Below is a small trained network, with its code and all its weights. Each question gives an input and a target symbol and asks what happens when units are switched off, that is, made to give their printed mean instead of their output.

import numpy as np


def w(rows, s, z=0):
    codes = np.array(rows[::2]) - 128.0
    scale = np.full(codes.shape[1], s)
    scale[-1] = z or s
    return codes * scale


def f(y):
    return np.maximum(y, 0)


def softmax(a):
    e = np.exp(a - a.max(-1, keepdims=True))
    return e / e.sum(-1, keepdims=True)


def log_softmax(a):
    a = a - a.max(-1, keepdims=True)
    return a - np.log(np.exp(a).sum(-1, keepdims=True))


def net(x, mask):
    ids = ['αβγδεζηθλμξπστψω'.index(c) for c in x.split()]
    T = len(ids)
    res = E[ids] + P[:T]
    q, k, v = (res @ M[0].T for M in (Q, K, V))
    z = softmax(np.where(np.tri(T) > 0, q @ k.T / 2**0.5, -1e9)) @ v
    res = res + np.where(mask[0], z, O[0][:, -1]) @ O[0][:, :-1]
    y = f(res @ A[0][:, :-1].T + A[0][:, -1])
    res = res + np.where(mask[1:9], y, B[0][:, -1]) @ B[0][:, :-1]
    return log_softmax(res[-1] @ U[:, :-1].T + U[:, -1])


Q, K, V, O, A, B = {}, {}, {}, {}, {}, {}
E = w([
[104,135,132,166,123],'α',
[76,161,166,46,129],'β',
[123,142,126,159,103],'γ',
[121,183,73,96,204],'δ',
[149,154,128,152,73],'ε',
[107,141,126,159,120],'ζ',
[178,153,114,158,59],'η',
[108,138,123,169,123],'θ',
[84,127,124,165,148],'λ',
[90,132,136,177,147],'μ',
[195,127,201,81,106],'ξ',
[70,110,96,154,163],'π',
[7,195,112,153,38],'σ',
[123,131,82,142,99],'τ',
[176,155,115,186,201],'ψ',
[113,137,132,166,122],'ω',
],0.017)
P = w([
[195,60,211,82,84],'0',
[14,222,253,254,224],'1',
[61,237,209,240,164],'2',
[79,234,183,232,144],'3',
[202,24,27,118,134],'4',
[186,60,51,100,160],'5',
[200,81,81,103,181],'6',
[106,212,224,105,217],'7',
[113,169,196,116,234],'8',
[112,146,177,118,220],'9',
[162,83,82,97,179],'10',
],0.0061)
Q[0] = w([
[218,49,128,24,164],'h1',
[118,254,113,103,137],'h1',
],0.0085)
K[0] = w([
[47,222,215,178,132],'h1',
[183,68,25,1,54],'h1',
],0.0069)
V[0] = w([
[83,62,33,131,111],'h1',
[10,114,160,106,244],'h1',
],0.011)
O[0] = w([
[145,159,2,207,6,129],'h1',
[101,205,219,187,90,2],'h1',
],0.0092,0.0048)
A[0] = w([
[141,30,155,177,45,81],'n1',
[28,48,119,182,177,189],'n2',
[49,97,119,139,150,34],'n3',
[178,155,178,111,113,23],'n4',
[2,193,111,146,193,53],'n5',
[149,204,114,207,188,253],'n6',
[9,176,134,137,37,68],'n7',
[59,157,74,58,157,48],'n8',
],0.0089,0.0059)
B[0] = w([
[7,145,130,168,178,140],'n1',
[208,128,132,125,63,228],'n2',
[118,100,148,169,94,140],'n3',
[172,126,145,123,98,132],'n4',
[131,135,86,94,133,171],'n5',
[71,59,168,132,164,254],'n6',
[162,225,138,102,121,156],'n7',
[113,220,114,71,113,154],'n8',
],0.011,0.0079)
U = w([
[108,116,131,116,102,28],'α',
[51,137,148,41,102,98],'β',
[117,112,120,111,97,69],'γ',
[78,168,87,119,197,63],'δ',
[155,101,112,104,99,76],'ε',
[116,118,127,131,98,204],'ζ',
[252,117,63,145,114,142],'η',
[119,125,120,129,105,54],'θ',
[102,136,140,157,103,254],'λ',
[93,122,138,103,91,49],'μ',
[219,140,171,101,123,138],'ξ',
[77,160,114,189,73,245],'π',
[126,169,113,113,44,109],'σ',
[136,61,28,246,23,184],'τ',
[145,106,123,175,221,40],'ψ',
[102,119,128,109,106,30],'ω',
],0.011,0.003)

Each question gives the input, a string of symbols that net reads in full, and the target symbol t.
The units are the heads (2 rows each of Q, K, V and O) and the neurons (one row each of A and B). Each row of codes is followed by its name. A weight is (code - 128) times the scale printed after its matrix; where a second scale follows, it is the last column's (O, A, B and U).
mask holds one flag per unit, heads first, then neurons. A switched-off unit (its flag False) gives its mean, the last column of its rows in O or B, instead of its output. The means were averaged over made-up inputs and are rounded, as every weight is.
A unit's drop is (log p(t) with every unit on - log p(t) with that unit switched off) / (log p(t) with every unit on - log p(t) with every unit switched off).
The circuit of an input: a set's keep is (log p(t) with only the set's units on - log p(t) with every unit switched off) / (log p(t) with every unit on - log p(t) with every unit switched off). Starting from all 9 units, units are removed one at a time, each time the one whose removal leaves the highest keep (on an exact tie, the one counted first), for as long as the keep stays at least 0.8.
units of the circuit, in order: the units of the circuit, biggest drop first
top k neurons: the k neurons with the biggest drops, biggest first
drop of u: that unit's drop, to one decimal
input τ τ τ τ θ η σ, target σ: top 2 neurons -> n8, n7
input ζ ε τ γ τ β ζ μ, target τ: units of the circuit, in order -> h1
input η α ω, target η: units of the circuit, in order -> h1, n2
input ξ τ π, target ξ: units of the circuit, in order -> n2, h1
input θ ω θ τ η τ τ τ ψ π, target τ: top 3 neurons -> n2, n3, n7
input τ τ π λ, target τ: units of the circuit, in order -> h1, n2
input η π η γ, target η: units of the circuit, in order -> h1, n6
input τ π π τ ζ, target π: units of the circuit, in order -> h1, n1
input ξ μ γ, target ξ: units of the circuit, in order -> h1, n2
input τ τ τ ξ τ τ ψ, target ψ: units of the circuit, in order -> n6, n2
input τ π η η σ, target σ: top 3 neurons -> n7, n8, n6
input π ε η η τ π, target η: top 3 neurons -> n2, n6, n1
input η ξ μ, target η: top 2 neurons -> n2, n6
input ξ ω η η, target ξ: units of the circuit, in order -> h1
input τ γ ψ μ π η τ β τ π, target τ: top 2 neurons -> n2, n3
input η π π η, target η: drop of h1 -> 1.9
input τ τ τ ε, target τ: drop of h1 -> 1.4
input π τ λ ε, target π: drop of n8 -> 0.0
